Below are the code and all the weights of a small trained network. Each question names an input and a class and asks about switching units off, where a switched-off unit gives its printed mean instead of its output.

import numpy as np


def w(rows, s, z=0):
    codes = np.array(rows[::2]) - 128.0
    scale = np.full(codes.shape[1], s)
    scale[-1] = z or s
    return codes * scale


def f(y):
    return np.maximum(y, 0)


def log_softmax(a):
    a = a - a.max(-1, keepdims=True)
    return a - np.log(np.exp(a).sum(-1, keepdims=True))


def net(x, mask):
    res = np.array(x, float).reshape(1, 7) / 4 @ E
    y = f(res @ A[0][:, :-1].T + A[0][:, -1])
    res = res + np.where(mask, y, B[0][:, -1]) @ B[0][:, :-1]
    return log_softmax(res[-1] @ U[:, :-1].T + U[:, -1])


A, B = {}, {}
E = w([
[125,132,127],'x0',
[134,122,132],'x1',
[138,118,132],'x2',
[122,133,124],'x3',
[141,116,133],'x4',
[202,200,19],'x5',
[82,39,3],'x6',
],0.013)
A[0] = w([
[189,252,214,89],'N1',
[195,220,69,14],'N2',
[239,200,80,27],'N3',
[189,172,170,162],'N4',
[133,85,84,200],'N5',
[19,103,200,4],'N6',
],0.013,0.0015)
B[0] = w([
[76,111,36,253],'N1',
[176,163,206,233],'N2',
[156,164,205,238],'N3',
[61,25,43,192],'N4',
[64,1,86,178],'N5',
[224,177,163,210],'N6',
],0.0098,0.018)
U = w([
[122,153,8,254],'0',
[204,183,213,2],'1',
],0.016,0.002)

Each question gives the input, the list of numbers given to net, and the class t.
The units are the neurons (one row each of A and B). Each row of codes is followed by its name. A weight is (code - 128) times the scale printed after its matrix; where a second scale follows, it is the last column's (A, B and U).
mask holds one flag per neuron, in row order. A switched-off neuron (its flag False) gives its mean, the last column of its row in B, instead of its output. The means were averaged over made-up inputs and are rounded, as every weight is.
A unit's drop is (log p(t) with every unit on - log p(t) with that unit switched off) / (log p(t) with every unit on - log p(t) with every unit switched off).
The circuit of an input: a set's keep is (log p(t) with only the set's units on - log p(t) with every unit switched off) / (log p(t) with every unit on - log p(t) with every unit switched off). Starting from all 6 units, units are removed one at a time, each time the one whose removal leaves the highest keep (on an exact tie, the one counted first), for as long as the keep stays at least 0.8.
circuit, biggest first: the units of the circuit, biggest drop first
k most important neurons: the k neurons with the biggest drops, biggest first
drop of u: that unit's drop, to one decimal
input [-6,-1,5,6,-4,-5,-8], class 0: circuit, biggest first -> (N1)
input [-5,-7,4,7,-6,-4,2], class 1: 3 most important neurons -> (N1, N4, N6)
input [6,-1,-7,-4,-5,8,-8], class 0: 2 most important neurons -> (N1, N4)
input [5,-7,5,-2,4,-8,5], class 1: 2 most important neurons -> (N6, N1)
input [4,6,6,-2,-5,-3,2], class 1: 2 most important neurons -> (N1, N4)
input [6,0,7,7,-7,8,-3], class 1: 2 most important neurons -> (N2, N3)
input [8,-2,4,-5,-7,-5,3], class 1: 2 most important neurons -> (N1, N6)
input [-7,-2,8,3,2,6,-8], class 0: 2 most important neurons -> (N1, N4)
input [-3,6,8,4,-5,-1,-2], class 0: 2 most important neurons -> (N2, N3)
input [3,4,5,7,5,4,3], class 1: 2 most important neurons -> (N1, N4)
input [7,8,4,-7,-7,7,-2], class 1: drop of N2 -> 0.2
input [-4,-5,-5,-7,4,-7,5], class 1: drop of N6 -> 1.2
input [-1,6,7,-8,6,-5,-6], class 0: drop of N1 -> 0.3
input [-4,7,-1,-6,-6,2,-2], class 0: circuit, biggest first -> (N6)
